Below are the code and all the weights of a small trained network. Each question names an input and a target symbol and asks about switching units off, where a switched-off unit gives its printed mean instead of its output.

import numpy as np


def w(rows, s, z=0):
    codes = np.array(rows[::2]) - 128.0
    scale = np.full(codes.shape[1], s)
    scale[-1] = z or s
    return codes * scale


def norm(h):
    return h / np.sqrt((h * h).mean(-1, keepdims=True) + 1e-5)


def f(y):
    return np.maximum(y, 0)


def softmax(a):
    e = np.exp(a - a.max(-1, keepdims=True))
    return e / e.sum(-1, keepdims=True)


def log_softmax(a):
    a = a - a.max(-1, keepdims=True)
    return a - np.log(np.exp(a).sum(-1, keepdims=True))


def net(x, mask):
    ids = ['ΞΨζμπστ'.index(c) for c in x.split()]
    T = len(ids)
    res = E[ids] + P[:T]
    r = norm(res)
    for j in range(2):
        rows = slice(4 * j, 4 * j + 4)
        q, k, v = (r @ M[0][rows].T for M in (Q, K, V))
        z = softmax(np.where(np.tri(T) > 0, q @ k.T / 4**0.5, -1e9)) @ v
        o = O[0][rows]
        res = res + np.where(mask[j], z, o[:, -1]) @ o[:, :-1]
    y = f(norm(res) @ A[0][:, :-1].T + A[0][:, -1])
    res = res + np.where(mask[2:14], y, B[0][:, -1]) @ B[0][:, :-1]
    return log_softmax(norm(res)[-1] @ U[:, :-1].T + U[:, -1])


Q, K, V, O, A, B = {}, {}, {}, {}, {}, {}
E = w([
[116,231,141],'Ξ',
[6,45,124],'Ψ',
[153,144,180],'ζ',
[170,173,143],'μ',
[148,154,178],'π',
[177,159,152],'σ',
[173,166,162],'τ',
],0.013)
P = w([
[232,3,64],'0',
[80,74,238],'1',
[176,105,96],'2',
[121,61,172],'3',
[133,99,122],'4',
[122,83,153],'5',
[116,88,137],'6',
[114,94,150],'7',
[112,97,146],'8',
[103,94,151],'9',
[102,95,153],'10',
[98,99,152],'11',
[98,103,148],'12',
[101,105,165],'13',
],0.0043)
Q[0] = w([
[160,194,127],'head 1',
[112,110,144],'head 1',
[163,147,89],'head 1',
[111,139,182],'head 1',
[126,125,146],'head 2',
[251,138,130],'head 2',
[138,141,110],'head 2',
[157,153,58],'head 2',
],0.016)
K[0] = w([
[94,60,134],'head 1',
[124,150,76],'head 1',
[139,97,200],'head 1',
[102,106,75],'head 1',
[121,116,112],'head 2',
[125,253,180],'head 2',
[138,121,155],'head 2',
[159,164,211],'head 2',
],0.015)
V[0] = w([
[211,212,43],'head 1',
[94,163,26],'head 1',
[250,142,138],'head 1',
[254,24,125],'head 1',
[43,252,36],'head 2',
[67,37,156],'head 2',
[195,48,58],'head 2',
[130,177,205],'head 2',
],0.008)
O[0] = w([
[170,211,1,113],'head 1',
[85,200,74,2],'head 1',
[190,122,52,232],'head 1',
[108,63,55,213],'head 1',
[34,161,68,26],'head 2',
[130,17,153,46],'head 2',
[168,76,71,61],'head 2',
[131,197,185,247],'head 2',
],0.0088,0.0059)
A[0] = w([
[155,103,190,238],'neuron 1',
[162,82,26,114],'neuron 2',
[136,186,170,232],'neuron 3',
[113,138,84,108],'neuron 4',
[199,152,71,102],'neuron 5',
[113,50,118,125],'neuron 6',
[40,133,178,245],'neuron 7',
[87,205,106,147],'neuron 8',
[83,50,92,148],'neuron 9',
[36,152,89,162],'neuron 10',
[91,126,149,155],'neuron 11',
[1,72,129,163],'neuron 12',
],0.011,0.0012)
B[0] = w([
[116,102,10,251],'neuron 1',
[26,130,206,169],'neuron 2',
[187,96,77,254],'neuron 3',
[90,78,110,133],'neuron 4',
[80,207,200,225],'neuron 5',
[162,167,50,149],'neuron 6',
[44,173,127,180],'neuron 7',
[154,46,81,162],'neuron 8',
[146,203,68,147],'neuron 9',
[81,74,50,133],'neuron 10',
[99,158,140,148],'neuron 11',
[216,228,188,149],'neuron 12',
],0.013,0.0061)
U = w([
[14,237,128,147],'Ξ',
[78,123,2,80],'Ψ',
[161,22,149,131],'ζ',
[168,207,180,4],'μ',
[55,38,197,137],'π',
[217,42,144,148],'σ',
[218,197,242,189],'τ',
],0.0076,0.0039)

Each question gives the input, a string of symbols that net reads in full, and the target symbol t.
The units are the heads (4 rows each of Q, K, V and O) and the neurons (one row each of A and B). Each row of codes is followed by its name. A weight is (code - 128) times the scale printed after its matrix; where a second scale follows, it is the last column's (O, A, B and U).
mask holds one flag per unit, heads first, then neurons. A switched-off unit (its flag False) gives its mean, the last column of its rows in O or B, instead of its output. The means were averaged over made-up inputs and are rounded, as every weight is.
A unit's drop is (log p(t) with every unit on - log p(t) with that unit switched off) / (log p(t) with every unit on - log p(t) with every unit switched off).
The circuit of an input: a set's keep is (log p(t) with only the set's units on - log p(t) with every unit switched off) / (log p(t) with every unit on - log p(t) with every unit switched off). Starting from the 12 units with the biggest drops (on a tie, the unit counted first), units are removed one at a time, each time the one whose removal leaves the highest keep (on an exact tie, the one counted first), for as long as the keep stays at least 0.8.
units of the circuit, in order: the units of the circuit, biggest drop first
unit that matters most: the unit with the biggest drop
k most important neurons: the k neurons with the biggest drops, biggest first
heads that matter: for each layer, one digit per head in row order, 1 if its drop is at least 0.15 and else 0, layers parted by /
drop of u: that unit's drop, to one decimal
input π τ Ξ Ψ, target Ξ: unit that matters most	head 2
input Ψ π τ τ σ τ Ψ τ Ξ ζ τ Ψ σ τ, target Ξ: units of the circuit, in order	(head 1; neuron 7; head 2)
input τ Ξ σ, target Ψ: units of the circuit, in order	(head 2; neuron 8)
input π τ ζ Ξ π π τ π π, target σ: 2 most important neurons	(neuron 5; neuron 3)
input τ π π Ψ τ π τ Ψ ζ, target π: units of the circuit, in order	(head 1; head 2)
input τ ζ τ σ Ψ τ τ τ ζ, target ζ: units of the circuit, in order	(neuron 5; neuron 1; head 1)
input τ Ξ π Ξ ζ, target Ψ: 2 most important neurons	(neuron 8; neuron 5)
input τ τ π Ξ τ τ ζ Ψ π ζ, target Ξ: 2 most important neurons	(neuron 7; neuron 1)
input π Ξ τ μ μ, target Ξ: 2 most important neurons	(neuron 5; neuron 1)
input σ σ Ξ τ σ σ τ τ σ τ Ψ σ, target Ψ: heads that matter	11
input ζ σ π π π, target σ: heads that matter	00
input Ψ π τ τ Ξ τ π, target Ξ: heads that matter	10
input τ Ξ π, target Ψ: 3 most important neurons	(neuron 8; neuron 10; neuron 12)
input τ τ Ψ Ξ σ π τ τ Ψ τ π, target Ξ: units of the circuit, in order	(head 1; neuron 7)
input τ Ξ τ Ψ σ, target Ξ: units of the circuit, in order	(head 2)
input μ τ ζ ζ Ξ τ Ξ π τ π τ Ξ Ξ ζ, target Ψ: 4 most important neurons	(neuron 8; neuron 5; neuron 10; neuron 3)
input τ Ξ μ Ψ σ τ ζ τ τ τ τ Ξ π ζ, target Ξ: drop of head 2	0.9
input τ τ Ψ σ σ ζ τ μ Ξ σ μ, target Ξ: drop of head 2	0.4
input Ψ τ π Ξ σ, target Ξ: drop of head 2	1.2
input σ Ψ τ τ π, target π: most important neuron	(neuron 7)
